a = [[371, 339, 521, 608, 405, 201, 327, 522, 359, 150, 344, 456, 353, 424], [262, 452, 413, 314, 517, 618, 395, 120, 171, 318, 412, 297, 410, 416], [309, 336, 496, 597, 587, 518, 446, 524, 611, 479, 354, 354, 404, 629], [443, 479, 526, 386, 486, 635, 551, 357, 330, 338, 569, 520, 186, 169], [220, 397, 704, 575, 375, 427, 494, 620, 520, 242, 427, 672, 444, 303], [576, 492, 463, 691, 767, 631, 741, 731, 535, 573, 471, 270, 136, 96], [499, 418, 266, 458, 497, 273, 436, 491, 449, 528, 440, 350, 417, 400], [410, 357, 480, 458, 482, 470, 288, 190, 286, 442, 652, 551, 230, 284], [490, 395, 527, 496, 436, 402, 186, 225, 481, 518, 666, 697, 485, 518], [592, 430, 359, 316, 283, 305, 441, 599, 694, 713, 676, 526, 349, 233], [692, 818, 500, 263, 349, 550, 468, 211, 195, 273, 224, 270, 487, 526], [507, 446, 381, 405, 228, 190, 368, 582, 591, 503, 559, 466, 337, 314], [354, 389, 302, 384, 558, 513, 429, 181, 155, 446, 518, 359, 195, 253], [720, 625, 345, 237, 219, 157, 329, 472, 679, 871, 710, 570, 738, 668]]
Which number is the entry just left of the smallest entry? 136
The entry just left of the largest entry is 679
Which number is the 1st entry in reading order? 371
The entry just right of the largest entry: 710
The entry just right of 397 -> 704
Which number is the entry just right of 592? 430
Which number is the entry just left of 480? 357
Which number is the 3rd largest entry? 767
Which number is the entry just right of 550? 468
Which number is the minimum? 96
The entry just right of 513 -> 429
Which number is the second largest entry? 818
